[ 98 126 175  78 129  83 166  92  85 127 172 153  92 126 176 152 166 166
 173  90 169 100 158 136 175 166 129 161 126  91 163 150 150  85 153 129] : B
[120 133  92  99 179 149 179 162 111 119  79 132 135 152 128  95  96 103
  83 139 117 110  92 126  81 177 171 140 127  99 145 166 133 151  93  81] : A
[128 153  77  84  80 113 162 105 135 171 133 119 123  85 162  96 126 125
 178 137  80 162  93 107 167 119 175 145 148  85  96 122 125 168 126  99] : V
[135 140 156 179 144  87 126  86 138 107  96  80  94 150  91  87 114 132
 154 118 159 103  78 125 151 127 115  94 110 110  94 108 149 162  94 126] : P
[128 153  77 107  80 113 162 105 135 171 133 119 123  85 162  96 126 125
 162 162  80 162  93 107 167 162 177 145 148  85  96 122 125 168 126  99] : G
[131  90 111 114  84 169 119 165 132 156 125 165 167 103 145 103 163 111
 131 116 112  78 161 155 176 155  87 124 147 109 121 103 160 116  81 148] : L
[146 146 146 148 122 179 153 152 174  78  96 170 170 139 140  89 101 140
 177 173 160  83 154 132  85 146 176 154 162 119 140  83 142 159  81  94] : M
[109 171  97  81 150 106  88 158 145 104  93 136 136 119 141  89  94 104
 156 160 157 154 158 114  81  81 140 150 139 161  91 115  82 132 155  87] : H
[144 120 178  87 156  99 112  94 149 133 100 124 100 164  84 150 158 132
  92 124  77  81  84 104 161 133 164 127 106 163 144 136 143 132 106 150] : R
[148  86 123 137 114 172 118 157 130 133 161 101  81 162 147 160 166  97
 141 179 161 125 130 136 125 100 121  85 145 173 126 106 173 175 113  85] : Q
q: [131  90 111 114  84 169 119 165 132 156 125 165 167 103 145 103 163 111
 131 116 112  78 161 155 176 155  87 124 147 109 121 103 160 116  81 148] : L
q: [135 140 156 179 144  87 126  86 138 107  96  80  94 150  91  87 114 132
 154 118 159 103  78 125 151 127 115  94 110 110  94 108 149 162  94 126] : P
q: [144 120 178  87 156  99 112  94 149 133 100 124 100 164  84 150 158 132
  92 124  77  81  84 104 161 133 164 127 106 163 144 136 143 132 106 150] : R
q: [148  86 123 137 114 172 118 157 130 133 161 101  81 162 147 160 166  97
 141 179 161 125 130 136 125 100 121  85 145 173 126 106 173 175 113  85] : Q
q: [120 133  92  99 179 149 179 162 111 119  79 132 135 152 128  95  96 103
  83 139 117 110  92 126  81 177 171 140 127  99 145 166 133 151  93  81] : A
q: [109 171  97  81 150 106  88 158 145 104  93 136 136 119 141  89  94 104
 156 160 157 154 158 114  81  81 140 150 139 161  91 115  82 132 155  87] : H

[105 164 114 113 101  98 110 159 107 171 164  92 171 113  90 104 152 166
 164  85 114  86 132 101 108 170 115 110 108  95 114 114 109  86 144  90
  87  88 172  97  91 110 164 107] : T
[116 110 118 118 111 114 116 145 115 155 150 111 156 118 109 112 147 155
 138 104 118 104 128 111 114 154 118 116 138 112 118 118 115 106 135 109
 106 104 157 114 110 115 104 115] : X
[ 99  98 109 107  96 105 105 167 101 176 168  93 177 107  95  99 166 179
 140  85 109  84 129  96 104 177 110 104 152  93 108 110 104  87 146  92
  88  85 180 104  93 106  84 102] : E
[142 165 112 117 124 165 115  80 124  93  85 164  93 117 165 118 129 112
 157 159 112 149  95 124 113  89 110 122  81 159 115 111 115 160  83 165
 162 144  94 166 165 117 154 123] : C
[134 122 148 145 146 118 148 141 144 128 136 124 128 145 123 149 111 116
 106 131 147 137 149 146 150 130 148 144 147 127 146 148 148 129 148 124
 128 140 126 118 123 149 134 144] : J
q: [116 110 118 118 111 114 116 145 115 155 150 111 156 118 109 112 147 155
 138 104 118 104 128 111 114 154 118 116 138 112 118 118 115 106 135 109
 106 104 157 114 110 115 104 115] : X
q: [142 165 112 117 124 165 115  80 124  93  85 164  93 117 165 118 129 112
 157 159 112 149  95 124 113  89 110 122  81 159 115 111 115 160  83 165
 162 144  94 166 165 117 154 123] : C
q: [134 122 148 145 146 118 148 141 144 128 136 124 128 145 123 149 111 116
 106 131 147 137 149 146 150 130 148 144 147 127 146 148 148 129 148 124
 128 140 126 118 123 149 134 144] : J

[116 137 157 149 163 120 115 145 117 128 146 150] -> U
[116 137 128 149 163 120 115 145 117 128 146 157] -> F
[124 122 142 136 132 119 114 136  99 127 138  94] -> K
[129 144 127  97 113 113 135 137 160 113 113 114] -> Z
again Z:  : [113]
again F:  : [128]

[129 128 128 121 128 106] = rodu
[128 129 128 136 126 150] = Laka
[149 128 128 118 149 149] = sevi
[110 127 180 138 111 124] = kek
[132 162 114 135 100 150] = bet
[129 129 129 121 127 106] = maf
[128 127 128 127 130 151] = sis
[129 129 129 139 122 129] = dumuf
[120 142 120 120 126 106] = kuz
[127 128 127 135 127 150] = Paru
[150 126 159 118 121 132] = koge
[149 129 129 132 132 132] = vupot
again dumuf:  : [129]
again kuz:  : [120]
again maf:  : [129]
again rodu:  : [128]
again Laka:  : [128]
q: [127 128 127 135 127 150] : Paru

[156 146 126 163 129 108 144 152 144 144 123] : vina
[141 157 133 108 122 137 126 146  88 132 102] : geg
[ 96 163 109 132 132 139 131 108 125 138 126] : bal
[129 112 134 137 124 173 139 109 110 162 128] : vis
[141 157 133 144 144 137 101 144 144 138 153] : seli
[138 124 122 131  96 131 143 122 148 122 120] : bime
[122 112 123 131 122 107 144 107 143 114 148] : puni
again vina:  : [144]
again seli:  : [144]

[172 114 128 135 135] -> muk
[115 132 129 132 140] -> gure
[176 112 131 138 142] -> muke
[176 112 131 142 142] -> ref
[115 129 129 138 140] -> lipo
[103 138 127 119 119] -> Zaru
again Zaru:  : [119]
again lipo:  : [129]
again gure:  : [132]

[79 81 86 81]  D
[170 168 170 170]  W
[161  81 162 120]  N
[171 131 171 171]  S
again S:  : [171]
again D:  : [81]
again W:  : [170]
q: [170 168 170 170] : W
q: [171 131 171 171] : S

[137 131 114 119  97 125 135 130 131 117 123 127 113 127 114 127 102 121
 114 117 118  95 126] -> Zele
[127 141 115 121  95 124 138 130 129 134 135 129 116 110 120 131 111 118
 107 114 122 107 122] -> Lup
[131 138 115 120  95 128 136 131 131 125 126 126 117 113 122 130 107 120
 110 115 121  99 130] -> Seg
[133 143 114 122  93 140 134 135 136 123 128 119 122 125 124 131 109 123
 112 112 124  90 140] -> vor
[133 140 116 120  94 132 136 131 135 116 123 125 120 121 126 129 106 121
 112 114 120  90 134] -> Toteb
[131 149 119 119  92 138 139 131 139 114 123 124 126 137 129 131 109 120
 109 110 122  86 142] -> Pevob
[131 142 117 119  95 129 139 129 134 118 125 128 119 121 126 129 107 119
 110 114 119  95 132] -> Gaz
[133 144 117 120  92 140 136 132 139 114 123 121 124 130 128 131 107 122
 113 111 122  84 142] -> vubeb
q: [131 142 117 119  95 129 139 129 134 118 125 128 119 121 126 129 107 119
 110 114 119  95 132] : Gaz
q: [133 140 116 120  94 132 136 131 135 116 123 125 120 121 126 129 106 121
 112 114 120  90 134] : Toteb
q: [131 149 119 119  92 138 139 131 139 114 123 124 126 137 129 131 109 120
 109 110 122  86 142] : Pevob
q: [137 131 114 119  97 125 135 130 131 117 123 127 113 127 114 127 102 121
 114 117 118  95 126] : Zele

[130 125 128 133 128 115 123 124  91 113 124 138]  loz
[132 129 126 132 125 135 123 139 156 139 131 124]  Gimos
[104 135 130  93 138 141 164 117 132 135 134 118]  Sevav
[135 111 149 136 126 128 124 136 124 125 139 128]  Gumog
[ 99 138 130  89 139 138 169 115 125 127 136 124]  Rubat
[132 123 130 133 125 120 123 124  98 117 123 124]  kifu
[143 115 135 145 123 126 110 137 138 132 118 131]  pafen
[135 119 136 133 127 121 122 122 108 117 120 137]  lesul
[127 146  97 126 130 124 129 133 126 128 143 124]  kezo
[139 128 123 143 124 120 116 139 130 128 125 129]  lif
[135 111 149 136 126 128 122 123 129 126 115 134]  Datoz
again Datoz:  : [126]
again Sevav:  : [135]
q: [135 119 136 133 127 121 122 122 108 117 120 137] : lesul
again lesul:  : [122]

[130 124 136 126 101 125 141 124 129 109 101 131 109 131 101 130 112 106
 132 137 108 151 151 105 114 129 129 124 151 133 127 116 151 118] : kori
[117 121 127 116 142 139  92 133 138 144 128 110 131 126 139 141 142 155
 134 116 160 125 137 142 149 145 110 131 105 130 134 134 122 132] : baneg
[117 149 117 100 130 139 150 130 117 109 117 121 134 127 114 128 127 123
 121 154 148 121 132 129 135 117 129 141 143 130 121 115 139 132] : ragud
[135 149 113 100 130 139 150 130 135 109 117 121 134 127 114 128 127 123
 121 154 148 121 132 139 135 128 129 141 143 161 121 115 139 132] : mevo
q: [117 149 117 100 130 139 150 130 117 109 117 121 134 127 114 128 127 123
 121 154 148 121 132 129 135 117 129 141 143 130 121 115 139 132] : ragud
q: [117 121 127 116 142 139  92 133 138 144 128 110 131 126 139 141 142 155
 134 116 160 125 137 142 149 145 110 131 105 130 134 134 122 132] : baneg
q: [135 149 113 100 130 139 150 130 135 109 117 121 134 127 114 128 127 123
 121 154 148 121 132 139 135 128 129 141 143 161 121 115 139 132] : mevo
q: [130 124 136 126 101 125 141 124 129 109 101 131 109 131 101 130 112 106
 132 137 108 151 151 105 114 129 129 124 151 133 127 116 151 118] : kori

[117 143  96 132 133 122 130 123 125  99 137 146 150 137 159 133 158 123
 137 154 150 141 117 124 133 152 110  96 145 135 109 112 137 101 130 144
 140 140 115] = lirek
[150 141 114 105 145 120 139 132 107 135 170  95  87 162 176 136 161 139
 162 114 162 133  96 132 161 116 137 154 162 124 100 101 104  94 159 135
 104 150 167] = Nole
[154 140 119 108 144 123 139 133 111 138 169  98  93 164 175 137 159 139
  96 114 160 133 109 104  97 143 102 159 124  96 126 109 159 118 109  98
 153 112 130] = gogo
[132 112 162 126 121 133 126 135 139 155 113 114 107 112  88 120  93 133
 127 104 102 113 103 135 120 103 147 152 107 126 153 152 119 164 123 114
 117 113 133] = Zema
[132 112 162 126 121 133 126 135 139 155 113 114 107 112  88 120  93 133
 127 104 102 113 149 135 120 103 147 152 107 126 153 152 119 164 123 114
 117 113 133] = zeroz
[ 98 128 111 143 121 125 124 128 147 111 102 157 159  96  97 116 113 123
 160 150 114 111 151 128 112 141 121  89 109 111 142 146 141 145 109 134
 143 119  93] = ratog
[118 123 144 123 130 122 133 140 141 141 123 117 105 108  97 114 105 138
 131 116 118 117 146 139 133 107 147 130 115 137 144 148 112 152 131 128
 113 124 130] = kad
q: [150 141 114 105 145 120 139 132 107 135 170  95  87 162 176 136 161 139
 162 114 162 133  96 132 161 116 137 154 162 124 100 101 104  94 159 135
 104 150 167] : Nole
q: [132 112 162 126 121 133 126 135 139 155 113 114 107 112  88 120  93 133
 127 104 102 113 103 135 120 103 147 152 107 126 153 152 119 164 123 114
 117 113 133] : Zema

[129 115 137 137 117 112 148] = gudes
[164 115 155 131 111 108 134] = bez
[145 110 146 120 117 135 135] = Rodo
[144 112 143 106 119  83 119] = motiv
[129 115 137 137 117 112 115] = Fufid
again Rodo:  : [135]
again motiv:  : [119]
q: [129 115 137 137 117 112 148] : gudes

[115 125 104 124 150 144 113  97 123 144 115 145 130 141 122 108 131 103
 106 147 143 103 124 132 111 133 121 139 120 136 137 113 124 128 117 134] -> Mirop
[121 127 135 127 115 110 154 125 134 142 136 117 140 119 111 129 137 153
 129 111 110 150 115 116 132 115 138 126 109 118 127 109 152 110 143 109] -> miki
[131 152 167 143 103 104 160 135 160 109 153 107  88 106 128 153 137 128
 102 130 108 132 164 116 113 153 128 137 149 150 110 116 156 147 155 111] -> betip
[138 124 141 125 126 120 108 113 136 137 123 149 124 118 125 124 124 112
 106 131 131 124 127 133 139 140 115 135 115 138 120 129 131 137 131 140] -> rizum
[118 106 137 110 130 146 113 117 114 131 142 138 137 123 127 113 120 123
 120 135 148 147 112 131 124 126  99 110  97 143 150 105 133 113 115 123] -> mede
[108 124 143 118 128 132 132 117 127 136 157 139 139 105 138 129 129 116
 101 116 149 149 115 110 127 143 105 112 113 158 129  94 152 132 127 126] -> valav
[115 117 120  92 140 160 105 138 105 149 126 144 132 129 137 101 137 133
 131 133 162 125 103 124 141 114 105 103 102 137 121 114 132 121 112 148] -> Bes
[109 140 109 125 150 117 126 132 119 120 141 135 127 122 134 120 123 119
 122 140 132 115 123 121 140 139 111 140 130 147 117 123 130 136 145 123] -> dol
[130 127 147 121 119 145 123 131 126 125 136 136 120 123 139 111 113 129
 121 128 138 140 129 119 159 125 117 107 111 138 131 119 139 127 112 123] -> tosik
[133 127 122 106 124 145 126 134 114 142 111 141 130 136 140 110 120 130
 129 125 141 112 118 136 122 120 133 122 133 126 120 143 121 122 112 148] -> Kib
[126 134 126 153 129 117 131 106 148 120 136 102 131 114 127 154 134 128
 139 100 101 152 142 115 133 127 135 121 118 122 135 106 149 126 143 101] -> zom
[137 147 121 144 131 121 131 106 144 114 143 117 109 129 138 149 133 100
 127 128 130 117 151 118 129 153 111 137 158 143 127 125 151 159 139 124] -> rugin
q: [126 134 126 153 129 117 131 106 148 120 136 102 131 114 127 154 134 128
 139 100 101 152 142 115 133 127 135 121 118 122 135 106 149 126 143 101] : zom
q: [131 152 167 143 103 104 160 135 160 109 153 107  88 106 128 153 137 128
 102 130 108 132 164 116 113 153 128 137 149 150 110 116 156 147 155 111] : betip

[ 95 126 126 171 152 146  89 126 129 126] -> kon
[ 95 162 155 171 152 146  89 162 162 110] -> bepi
[108 126 155 171 152 108 122  95 108 134] -> virof
again virof:  : [108]
again bepi:  : [162]
again kon:  : [126]
q: [ 95 162 155 171 152 146  89 162 162 110] : bepi

[165 161 118 123 103 132  93 109 151  88] -> mas
[118 121 171 132 101 132 109 152 116 129] -> safel
[149 120  87 115 114 120 116  93 117 123] -> Gogan
[163 132 147 157 146 126 100 132 112 119] -> raviv
[125 131 164 125 108 109  96 142 136 118] -> zuf
[ 84 128 171 162 110  84  84 132 147 147] -> Fuber
[103 144 144 116 114 124 144 105 170 144] -> degiz
[154 154 128 154 127  98 144  93 106 154] -> lizev
[136 108 108 112 146 118 131 108 153 108] -> kigi
[ 91 156 169 121  97  94  94 110 150  91] -> gisan
[118 104 128 162 127  98 110  95 170  90] -> mukol
[165 135 108 119  94 165  92 118 141 119] -> Bovig
again zuf:  : [125]
again kigi:  : [108]
again lizev:  : [154]
again safel:  : [132]
again degiz:  : [144]
q: [118 104 128 162 127  98 110  95 170  90] : mukol
again Gogan:  : [120]

[153 160 160 153  93  97 100 103] = Dobok
[167 164 104 102 161 158 101  97] = sezek
[161 161 104 102 161 164 101 164] = rotur
[167 164 104 102 161 158 101 102] = bupu
again bupu:  : [102]
q: [161 161 104 102 161 164 101 164] : rotur

[134 128 121 123 123 137 133 133 119 127] : gasot
[134 128 125 161 129 126 121 115 167 150] : Duf
[128 126 118 119 119 125 135 126 138 126] : rifef
[117 133 121 120 120 120 136 121 131 129] : rer
[128 126 118 139 119 125 135 126 138 126] : Beg
[130 130 130 131 107 133 146 129 122 137] : mekef
[118 132 138 114 137 123 126 131 122 118] : Voka
[134 128 121 123 123 137 133 123 119 127] : Migup
[134 128 121 123 123 137 133 129 119 127] : Feman
[177  88 124 135 125 168 119 145 127 124] : vuza
again Beg:  : [126]
again mekef:  : [130]

[123 155 164 153 164 125 113 133]  zeliv
[147 147 147 172 147 162 102  91]  bom
[156 133 101 116 126 126 125 156]  modef
[101 122 137  94 148 119 128 128]  guro
[129 130 132 130 126 140 102  97]  Bito
[144 110 133 127 144 102 124 115]  vog
[129  89 111  89 114 115 112 108]  sovu
[132 150 127  96 101  93  88 125]  leri
[166 143 131 156 135 101 132 163]  soz
[110 120 103 127 128 131  93 116]  beba
[108 144 125 110 171 125 138 156]  Ran
again vog:  : [144]
again Ran:  : [125]
q: [129 130 132 130 126 140 102  97] : Bito
again zeliv:  : [164]
again sovu:  : [89]
again bom:  : [147]
again Bito:  : [130]

[135 122 114 135]  pimo
[ 96 164 164 164]  zibim
[140 140 173 140]  Loze
again zibim:  : [164]
again Loze:  : [140]
again pimo:  : [135]
q: [ 96 164 164 164] : zibim

